Below is a small trained network, with its code and all its weights. Each question gives an input and a class and asks what happens when units are switched off, that is, made to give their printed mean instead of their output.

import numpy as np


def w(rows, s, z=0):
    codes = np.array(rows[::2]) - 128.0
    scale = np.full(codes.shape[1], s)
    scale[-1] = z or s
    return codes * scale


def norm(h):
    return h / np.sqrt((h * h).mean(-1, keepdims=True) + 1e-5)


def f(y):
    return y / 2 * (1 + np.tanh(0.7978845608 * (y + 0.044715 * y**3)))


def log_softmax(a):
    a = a - a.max(-1, keepdims=True)
    return a - np.log(np.exp(a).sum(-1, keepdims=True))


def net(x, mask):
    res = np.array(x, float).reshape(1, 2) / 4 @ E
    u = 0
    for l in range(3):
        y = f(norm(res) @ A[l][:, :-1].T + A[l][:, -1])
        res = res + np.where(mask[u : u + 4], y, B[l][:, -1]) @ B[l][:, :-1]
        u += 4
    return log_softmax(norm(res)[-1] @ U[:, :-1].T + U[:, -1])


A, B = {}, {}
E = w([
[200,67,34,165,11,135,120,167,195,150,186],'x0',
[146,221,57,84,216,7,189,176,224,90,194],'x1',
],0.0015)
A[0] = w([
[180,194,59,79,227,58,252,215,254,76,160,254],'0.n1',
[163,32,155,199,69,137,18,140,84,171,42,134],'0.n2',
[73,32,140,193,51,213,71,49,51,157,105,119],'0.n3',
[172,54,100,176,2,97,48,144,235,135,252,168],'0.n4',
],0.0012,0.00086)
B[0] = w([
[197,96,240,71,58,185,93,89,37,73,93,253],'0.n1',
[202,159,171,90,161,78,157,144,141,47,165,184],'0.n2',
[206,152,161,21,139,72,149,121,108,44,160,205],'0.n3',
[51,179,179,227,164,161,214,8,147,31,97,201],'0.n4',
],0.0015,0.0018)
A[1] = w([
[89,41,158,164,82,213,43,128,52,220,70,2],'1.n1',
[132,178,180,17,177,135,102,88,53,100,79,110],'1.n2',
[131,220,42,67,214,5,185,189,213,130,184,81],'1.n3',
[165,168,199,148,119,128,188,78,136,23,145,155],'1.n4',
],0.002,0.00054)
B[1] = w([
[198,106,171,21,131,4,130,122,152,10,210,193],'1.n1',
[130,140,44,158,45,99,123,176,210,157,147,253],'1.n2',
[185,5,227,79,59,134,51,66,51,58,137,244],'1.n3',
[126,92,149,123,121,108,126,174,93,204,131,228],'1.n4',
],0.0026,0.0019)
A[2] = w([
[18,180,197,83,237,100,80,129,94,147,70,119],'2.n1',
[99,136,106,82,63,155,62,148,160,132,122,254],'2.n2',
[186,61,72,150,80,110,95,151,208,130,186,91],'2.n3',
[135,67,235,158,144,210,163,89,3,185,110,97],'2.n4',
],0.0025,0.00073)
B[2] = w([
[126,101,37,217,66,222,211,90,134,138,139,219],'2.n1',
[159,133,145,156,255,78,154,133,128,185,180,189],'2.n2',
[26,197,92,141,189,167,183,105,86,162,68,255],'2.n3',
[136,178,98,85,188,48,118,167,172,155,162,191],'2.n4',
],0.003,0.0018)
U = w([
[184,89,191,71,114,111,108,103,93,76,151,159],'0',
[96,133,67,197,110,204,182,93,115,130,127,159],'1',
[99,191,117,117,177,69,126,202,148,205,124,154],'2',
[101,139,127,128,158,204,18,165,181,112,83,2],'3',
[106,134,126,140,172,204,6,164,196,106,90,5],'4',
[102,131,123,143,165,187,12,160,191,103,73,12],'5',
[94,127,126,136,162,186,30,170,188,105,98,3],'6',
],0.012,0.0068)

Each question gives the input, the list of numbers given to net, and the class t.
The units are the neurons (one row each of A and B). Each row of codes is followed by its name. A weight is (code - 128) times the scale printed after its matrix; where a second scale follows, it is the last column's (A, B and U).
mask holds one flag per neuron, layer by layer. A switched-off neuron (its flag False) gives its mean, the last column of its row in B, instead of its output. The means were averaged over made-up inputs and are rounded, as every weight is.
A unit's drop is (log p(t) with every unit on - log p(t) with that unit switched off) / (log p(t) with every unit on - log p(t) with every unit switched off).
The circuit of an input: a set's keep is (log p(t) with only the set's units on - log p(t) with every unit switched off) / (log p(t) with every unit on - log p(t) with every unit switched off). Starting from all 12 units, units are removed one at a time, each time the one whose removal leaves the highest keep (on an exact tie, the one counted first), for as long as the keep stays at least 0.8.
circuit, biggest first: the units of the circuit, biggest drop first
unit that matters most: the unit with the biggest drop
top k neurons: the k neurons with the biggest drops, biggest first
k most important neurons of layer l: the k neurons of layer l with the biggest drops, biggest first
drop of u: that unit's drop, to one decimal
input [3,5], class 0: circuit, biggest first => (1.n3)
input [1,1], class 2: 2 most important neurons of layer 1 => (1.n4 1.n3)
input [6,6], class 0: top 3 neurons => (1.n3 1.n2 2.n1)
input [-7,6], class 1: circuit, biggest first => (2.n1 1.n1)
input [-3,0], class 2: top 2 neurons => (1.n2 0.n4)
input [-4,3], class 1: top 3 neurons => (1.n1 2.n1 0.n3)
input [6,-7], class 0: top 3 neurons => (1.n1 1.n2 2.n1)
input [-6,5], class 1: top 4 neurons => (2.n1 1.n1 0.n3 0.n2)
input [3,-2], class 2: top 3 neurons => (2.n4 1.n2 0.n4)
input [-2,1], class 2: top 3 neurons => (1.n2 2.n1 0.n4)
input [7,-7], class 0: top 3 neurons => (1.n1 1.n2 2.n1)
input [0,1], class 2: top 4 neurons => (1.n3 1.n2 2.n1 2.n3)
input [-7,-4], class 1: top 2 neurons => (2.n1 1.n3)
input [0,-1], class 2: unit that matters most => 1.n1
input [-7,5], class 1: top 2 neurons => (2.n1 1.n1)
input [0,-2], class 2: drop of 2.n1 => 0.2
input [2,-2], class 2: drop of 0.n4 => 0.0
input [-1,5], class 0: drop of 1.n3 => 1.1
